Below is a small trained network, with its code and all its weights. Each question gives an input and a target symbol and asks what happens when units are switched off, that is, made to give their printed mean instead of their output.

import numpy as np


def w(rows, s, z=0):
    codes = np.array(rows[::2]) - 128.0
    scale = np.full(codes.shape[1], s)
    scale[-1] = z or s
    return codes * scale


def f(y):
    return np.maximum(y, 0)


def softmax(a):
    e = np.exp(a - a.max(-1, keepdims=True))
    return e / e.sum(-1, keepdims=True)


def log_softmax(a):
    a = a - a.max(-1, keepdims=True)
    return a - np.log(np.exp(a).sum(-1, keepdims=True))


def net(x, mask):
    ids = ['αζηθλπτω'.index(c) for c in x.split()]
    T = len(ids)
    res = E[ids] + P[:T]
    u = 0
    for l in range(2):
        r = res
        for j in range(2):
            rows = slice(2 * j, 2 * j + 2)
            q, k, v = (r @ M[l][rows].T for M in (Q, K, V))
            z = softmax(np.where(np.tri(T) > 0, q @ k.T / 2**0.5, -1e9)) @ v
            o = O[l][rows]
            res = res + np.where(mask[u + j], z, o[:, -1]) @ o[:, :-1]
        u += 2
        y = f(res @ A[l][:, :-1].T + A[l][:, -1])
        res = res + np.where(mask[u : u + 4], y, B[l][:, -1]) @ B[l][:, :-1]
        u += 4
    return log_softmax(res[-1] @ U[:, :-1].T + U[:, -1])


Q, K, V, O, A, B = {}, {}, {}, {}, {}, {}
E = w([
[180,92,223,89,128,169,129],'α',
[178,144,133,188,115,160,172],'ζ',
[180,162,160,45,86,88,139],'η',
[171,152,94,52,155,169,167],'θ',
[177,128,117,105,74,129,80],'λ',
[112,196,59,139,148,252,104],'π',
[90,178,227,124,108,150,134],'τ',
[166,104,186,141,121,242,67],'ω',
],0.014)
P = w([
[173,166,148,166,42,128,167],'0',
[132,188,233,122,200,151,87],'1',
[91,61,76,119,110,52,181],'2',
[105,166,237,73,188,130,53],'3',
[68,38,70,117,133,35,184],'4',
[78,155,252,44,188,133,19],'5',
[59,21,56,106,149,9,179],'6',
],0.011)
Q[0] = w([
[192,108,80,173,149,139,84],'0.h0',
[217,226,160,107,228,143,36],'0.h0',
[97,2,52,229,81,83,116],'0.h1',
[51,60,134,95,65,133,197],'0.h1',
],0.0089)
K[0] = w([
[116,162,137,206,112,153,159],'0.h0',
[241,197,87,168,53,182,123],'0.h0',
[37,68,79,71,148,77,15],'0.h1',
[2,33,143,76,146,102,110],'0.h1',
],0.0098)
V[0] = w([
[60,201,124,253,126,126,156],'0.h0',
[204,52,138,162,159,87,115],'0.h0',
[125,120,126,141,159,66,246],'0.h1',
[172,67,77,213,95,84,125],'0.h1',
],0.0079)
O[0] = w([
[1,136,123,182,118,71,118,223],'0.h0',
[218,105,76,127,146,112,72,29],'0.h0',
[136,175,137,135,176,95,171,254],'0.h1',
[105,102,80,195,156,45,88,20],'0.h1',
],0.0096,0.00087)
A[0] = w([
[74,171,161,168,199,129,49,25],'0.n0',
[132,97,63,116,2,125,120,1],'0.n1',
[121,17,132,132,138,105,125,85],'0.n2',
[160,188,205,100,223,85,49,49],'0.n3',
],0.0093,0.0046)
B[0] = w([
[211,78,154,54,149,43,98,214],'0.n0',
[116,186,125,206,192,2,27,141],'0.n1',
[72,125,86,138,143,179,78,160],'0.n2',
[119,180,55,220,187,177,67,254],'0.n3',
],0.0077,0.0068)
Q[1] = w([
[141,145,159,161,114,141,85],'1.h0',
[133,45,81,167,7,129,163],'1.h0',
[94,135,92,94,130,105,164],'1.h1',
[89,47,50,107,105,137,135],'1.h1',
],0.014)
K[1] = w([
[163,114,189,168,71,104,70],'1.h0',
[87,8,88,116,241,130,121],'1.h0',
[77,130,102,89,210,127,184],'1.h1',
[94,59,29,103,167,146,125],'1.h1',
],0.011)
V[1] = w([
[127,59,254,148,132,191,184],'1.h0',
[140,186,55,72,172,146,213],'1.h0',
[184,46,138,55,120,71,172],'1.h1',
[178,67,152,188,180,246,101],'1.h1',
],0.008)
O[1] = w([
[125,57,96,117,193,119,188,225],'1.h0',
[123,249,83,83,151,85,140,59],'1.h0',
[140,147,227,227,158,139,163,4],'1.h1',
[60,105,89,150,115,146,139,139],'1.h1',
],0.011,0.0035)
A[1] = w([
[116,144,57,182,23,101,133,139],'1.n0',
[195,107,134,99,74,2,202,3],'1.n1',
[120,142,202,79,184,184,65,146],'1.n2',
[134,182,118,113,169,108,109,137],'1.n3',
],0.0088,0.0059)
B[1] = w([
[114,131,97,69,255,133,178,185],'1.n0',
[107,128,41,234,37,184,70,167],'1.n1',
[142,134,89,172,75,116,228,255],'1.n2',
[136,83,194,119,156,140,91,202],'1.n3',
],0.0085,0.0082)
U = w([
[251,69,119,82,155,110,197,54],'α',
[114,134,19,254,168,69,206,86],'ζ',
[180,152,82,173,74,139,141,135],'η',
[183,185,144,145,167,149,165,95],'θ',
[161,121,135,160,178,83,79,184],'λ',
[119,170,107,126,171,174,116,125],'π',
[75,136,181,134,89,103,184,252],'τ',
[107,97,105,172,131,165,120,94],'ω',
],0.0073,0.004)

Each question gives the input, a string of symbols that net reads in full, and the target symbol t.
The units are the heads (2 rows each of Q, K, V and O) and the neurons (one row each of A and B). Each row of codes is followed by its name. A weight is (code - 128) times the scale printed after its matrix; where a second scale follows, it is the last column's (O, A, B and U).
mask holds one flag per unit, layer by layer, with each layer's heads first. A switched-off unit (its flag False) gives its mean, the last column of its rows in O or B, instead of its output. The means were averaged over made-up inputs and are rounded, as every weight is.
A unit's drop is (log p(t) with every unit on - log p(t) with that unit switched off) / (log p(t) with every unit on - log p(t) with every unit switched off).
The circuit of an input: a set's keep is (log p(t) with only the set's units on - log p(t) with every unit switched off) / (log p(t) with every unit on - log p(t) with every unit switched off). Starting from all 12 units, units are removed one at a time, each time the one whose removal leaves the highest keep (on an exact tie, the one counted first), for as long as the keep stays at least 0.8.
units of the circuit, in order: the units of the circuit, biggest drop first
top k neurons: the k neurons with the biggest drops, biggest first
k most important neurons of layer l: the k neurons of layer l with the biggest drops, biggest first
input π α ζ α θ, target θ: units of the circuit, in order => [1.h1, 1.h0, 0.n3]
input θ θ τ ζ ζ η, target π: top 2 neurons => [0.n3, 0.n0]
input θ ζ η τ, target π: top 2 neurons => [0.n3, 1.n3]
input τ λ ζ α ζ, target α: units of the circuit, in order => [0.h0]
input η η α α, target θ: units of the circuit, in order => [1.h1, 0.n3, 0.h0]
input ζ ζ θ π, target λ: units of the circuit, in order => [0.n0, 0.h1, 0.h0]
input ζ θ η, target η: units of the circuit, in order => [1.n1, 0.h0, 1.h0]
input λ θ ζ τ, target η: 2 most important neurons of layer 1 => [1.n2, 1.n0]
input π α ζ ζ, target τ: units of the circuit, in order => [0.h0, 0.h1, 0.n3]
input α π ζ α ζ τ ζ, target τ: units of the circuit, in order => [0.h1, 0.n3, 1.h1]
input α π θ ζ, target ζ: top 2 neurons => [0.n3, 1.n3]
input η ζ α τ α ζ, target θ: units of the circuit, in order => [1.h1, 0.n3, 0.h0]
input α α θ π, target ζ: units of the circuit, in order => [1.h1, 1.n2, 0.n3]
input η η τ τ ω τ, target θ: top 2 neurons => [0.n3, 1.n2]
input ζ τ α τ λ ζ, target λ: top 3 neurons => [0.n0, 0.n3, 1.n3]
input α τ ζ η α τ, target ζ: units of the circuit, in order => [0.n3, 1.n2]
input α η λ ω, target ζ: top 2 neurons => [1.n2, 0.n3]
input ζ η τ ζ ζ τ, target λ: units of the circuit, in order => [0.n0, 0.h1]
input α λ τ τ ζ ω, target ζ: units of the circuit, in order => [1.n2, 0.n3]
input λ ζ α π, target η: top neuron => [1.n2]
input ζ π ζ η, target λ: most important neuron of layer 1 => [1.n3]
input τ ζ α ζ η η, target α: 2 most important neurons of layer 1 => [1.n2, 1.n1]
input τ α θ α θ τ α, target θ: top 2 neurons => [0.n3, 0.n2]
input λ α ζ ω ζ λ, target η: top 2 neurons => [1.n2, 0.n1]
